Below is a small trained network, with its code and all its weights. Each question gives an input and a target symbol and asks what happens when units are switched off, that is, made to give their printed mean instead of their output.

import numpy as np


def w(rows, s, z=0):
    codes = np.array(rows[::2]) - 128.0
    scale = np.full(codes.shape[1], s)
    scale[-1] = z or s
    return codes * scale


def f(y):
    return np.maximum(y, 0)


def softmax(a):
    e = np.exp(a - a.max(-1, keepdims=True))
    return e / e.sum(-1, keepdims=True)


def log_softmax(a):
    a = a - a.max(-1, keepdims=True)
    return a - np.log(np.exp(a).sum(-1, keepdims=True))


def net(x, mask):
    ids = ['βδζλπφψ'.index(c) for c in x.split()]
    T = len(ids)
    res = E[ids] + P[:T]
    u = 0
    for l in range(2):
        r = res
        for j in range(3):
            rows = slice(3 * j, 3 * j + 3)
            q, k, v = (r @ M[l][rows].T for M in (Q, K, V))
            z = softmax(np.where(np.tri(T) > 0, q @ k.T / 3**0.5, -1e9)) @ v
            o = O[l][rows]
            res = res + np.where(mask[u + j], z, o[:, -1]) @ o[:, :-1]
        u += 3
        y = f(res @ A[l][:, :-1].T + A[l][:, -1])
        res = res + np.where(mask[u : u + 8], y, B[l][:, -1]) @ B[l][:, :-1]
        u += 8
    return log_softmax(res[-1] @ U[:, :-1].T + U[:, -1])


Q, K, V, O, A, B = {}, {}, {}, {}, {}, {}
E = w([
[183,108,82],'β',
[121,152,147],'δ',
[128,157,170],'ζ',
[159,133,137],'λ',
[85,148,174],'π',
[28,123,110],'φ',
[108,168,254],'ψ',
],0.007)
P = w([
[102,129,126],'0',
[162,51,163],'1',
[144,248,117],'2',
[45,120,75],'3',
[207,55,139],'4',
[116,213,175],'5',
[79,118,49],'6',
],0.012)
Q[0] = w([
[169,140,12],'0.h1',
[234,114,232],'0.h1',
[36,140,104],'0.h1',
[70,212,247],'0.h2',
[94,168,66],'0.h2',
[185,21,154],'0.h2',
[176,196,165],'0.h3',
[177,254,173],'0.h3',
[81,35,97],'0.h3',
],0.0077)
K[0] = w([
[62,121,10],'0.h1',
[150,161,111],'0.h1',
[115,92,160],'0.h1',
[45,98,115],'0.h2',
[74,176,96],'0.h2',
[225,102,171],'0.h2',
[127,134,175],'0.h3',
[113,128,189],'0.h3',
[135,123,77],'0.h3',
],0.013)
V[0] = w([
[58,150,143],'0.h1',
[235,140,113],'0.h1',
[206,110,116],'0.h1',
[124,54,97],'0.h2',
[191,249,201],'0.h2',
[68,69,51],'0.h2',
[158,118,45],'0.h3',
[172,149,254],'0.h3',
[107,115,34],'0.h3',
],0.0076)
O[0] = w([
[40,49,117,180],'0.h1',
[198,203,195,31],'0.h1',
[210,203,147,67],'0.h1',
[174,111,74,164],'0.h2',
[99,141,225,1],'0.h2',
[123,137,20,243],'0.h2',
[186,191,96,130],'0.h3',
[72,91,254,52],'0.h3',
[165,161,65,175],'0.h3',
],0.0069,0.00096)
A[0] = w([
[176,169,62,89],'0.n1',
[254,73,196,137],'0.n2',
[56,90,35,212],'0.n3',
[56,45,34,249],'0.n4',
[205,37,103,3],'0.n5',
[64,22,84,223],'0.n6',
[98,178,216,107],'0.n7',
[115,164,137,208],'0.n8',
],0.0061,0.0018)
B[0] = w([
[73,176,99,165],'0.n1',
[112,2,81,179],'0.n2',
[181,144,145,236],'0.n3',
[192,154,162,254],'0.n4',
[46,118,22,165],'0.n5',
[210,135,206,220],'0.n6',
[71,185,190,166],'0.n7',
[107,144,113,157],'0.n8',
],0.007,0.0058)
Q[1] = w([
[106,153,65],'1.h1',
[77,143,56],'1.h1',
[149,99,174],'1.h1',
[141,93,134],'1.h2',
[115,172,123],'1.h2',
[76,254,170],'1.h2',
[74,121,109],'1.h3',
[174,133,147],'1.h3',
[71,121,81],'1.h3',
],0.009)
K[1] = w([
[31,231,171],'1.h1',
[86,254,162],'1.h1',
[176,77,89],'1.h1',
[123,149,79],'1.h2',
[106,104,170],'1.h2',
[92,58,213],'1.h2',
[89,191,148],'1.h3',
[157,65,117],'1.h3',
[128,232,104],'1.h3',
],0.0067)
V[1] = w([
[169,84,88],'1.h1',
[75,135,150],'1.h1',
[115,49,109],'1.h1',
[95,143,149],'1.h2',
[108,144,159],'1.h2',
[23,167,203],'1.h2',
[167,254,143],'1.h3',
[133,212,133],'1.h3',
[150,175,129],'1.h3',
],0.008)
O[1] = w([
[186,103,160,157],'1.h1',
[63,125,126,80],'1.h1',
[130,91,174,101],'1.h1',
[44,124,123,89],'1.h2',
[64,134,118,104],'1.h2',
[3,107,136,4],'1.h2',
[148,203,4,105],'1.h3',
[124,154,30,88],'1.h3',
[138,149,78,129],'1.h3',
],0.0059,0.0028)
A[1] = w([
[178,126,95,129],'1.n1',
[98,179,36,151],'1.n2',
[128,177,203,68],'1.n3',
[74,14,158,2],'1.n4',
[74,2,197,133],'1.n5',
[61,248,56,190],'1.n6',
[147,159,134,150],'1.n7',
[199,176,175,177],'1.n8',
],0.0064,0.0082)
B[1] = w([
[123,151,123,200],'1.n1',
[120,163,78,195],'1.n2',
[120,76,174,149],'1.n3',
[136,9,88,142],'1.n4',
[171,221,131,198],'1.n5',
[78,91,63,251],'1.n6',
[130,113,131,176],'1.n7',
[148,92,154,253],'1.n8',
],0.013,0.0066)
U = w([
[200,134,187,168],'β',
[114,2,114,200],'δ',
[110,153,51,165],'ζ',
[119,135,143,3],'λ',
[85,90,151,136],'π',
[151,224,159,30],'φ',
[89,189,156,112],'ψ',
],0.0084,0.0024)

Each question gives the input, a string of symbols that net reads in full, and the target symbol t.
The units are the heads (3 rows each of Q, K, V and O) and the neurons (one row each of A and B). Each row of codes is followed by its name. A weight is (code - 128) times the scale printed after its matrix; where a second scale follows, it is the last column's (O, A, B and U).
mask holds one flag per unit, layer by layer, with each layer's heads first. A switched-off unit (its flag False) gives its mean, the last column of its rows in O or B, instead of its output. The means were averaged over made-up inputs and are rounded, as every weight is.
A unit's drop is (log p(t) with every unit on - log p(t) with that unit switched off) / (log p(t) with every unit on - log p(t) with every unit switched off).
The circuit of an input: a set's keep is (log p(t) with only the set's units on - log p(t) with every unit switched off) / (log p(t) with every unit on - log p(t) with every unit switched off). Starting from the 12 units with the biggest drops (on a tie, the unit counted first), units are removed one at a time, each time the one whose removal leaves the highest keep (on an exact tie, the one counted first), for as long as the keep stays at least 0.8.
units of the circuit, in order: the units of the circuit, biggest drop first
unit that matters most: the unit with the biggest drop
k most important neurons: the k neurons with the biggest drops, biggest first
top k neurons in layer l: the k neurons of layer l with the biggest drops, biggest first
heads that matter: for each layer, one digit per head in row order, 1 if its drop is at least 0.15 and else 0, layers parted by /
input φ λ φ φ, target β: heads that matter -> 100 / 000
input π φ λ φ β β δ, target β: heads that matter -> 100 / 000
input ψ ζ β, target ψ: units of the circuit, in order -> (1.h2, 0.h3, 0.h2, 0.n7)
input λ β β φ φ π, target ζ: unit that matters most -> 0.h2
input β ψ π, target ψ: heads that matter -> 011 / 010
input β φ λ, target ζ: heads that matter -> 000 / 001
input δ π β β φ φ, target ζ: top 3 neurons in layer 1 -> (1.n6, 1.n2, 1.n8)
input π φ δ, target ζ: 3 most important neurons -> (0.n6, 0.n4, 1.n6)
input ζ ψ β ψ φ ζ, target ψ: 2 most important neurons -> (1.n5, 0.n7)
input β β ψ, target ψ: units of the circuit, in order -> (1.h2, 0.h3, 0.n7, 0.h2)
input λ δ β λ φ ψ, target ψ: units of the circuit, in order -> (0.h3, 1.h2, 0.n7)
input β β π φ π φ λ, target β: 4 most important neurons -> (0.n6, 0.n4, 1.n6, 0.n3)
input β φ ζ, target ζ: units of the circuit, in order -> (1.h3, 0.n6, 1.n6, 0.n4)
input φ β π ζ, target β: unit that matters most -> 0.n6
input ψ ζ φ β π δ, target ψ: top 2 neurons in layer 1 -> (1.n5, 1.n8)
input β λ π, target π: top 2 neurons in layer 0 -> (0.n6, 0.n7)
input φ φ β β φ δ, target ζ: top 3 neurons in layer 0 -> (0.n6, 0.n4, 0.n2)
input φ φ φ, target ζ: top 2 neurons in layer 1 -> (1.n6, 1.n2)
input ψ λ δ, target ψ: units of the circuit, in order -> (1.h2, 0.h2, 0.h3, 0.n7)
input φ β φ φ β β β, target β: 3 most important neurons -> (0.n6, 0.n4, 0.n3)
input φ π ζ, target ζ: unit that matters most -> 0.n6
input π ζ π, target π: heads that matter -> 011 / 000
input ζ π β φ β β δ, target β: heads that matter -> 100 / 001
input ψ β β φ β φ ζ, target β: top 2 neurons in layer 0 -> (0.n6, 0.n4)
input φ π ζ ψ, target β: top 3 neurons in layer 0 -> (0.n6, 0.n1, 0.n5)
input φ λ β φ λ β, target ζ: 2 most important neurons -> (0.n6, 0.n4)
input λ β π β β, target ζ: top neuron in layer 0 -> (0.n5)
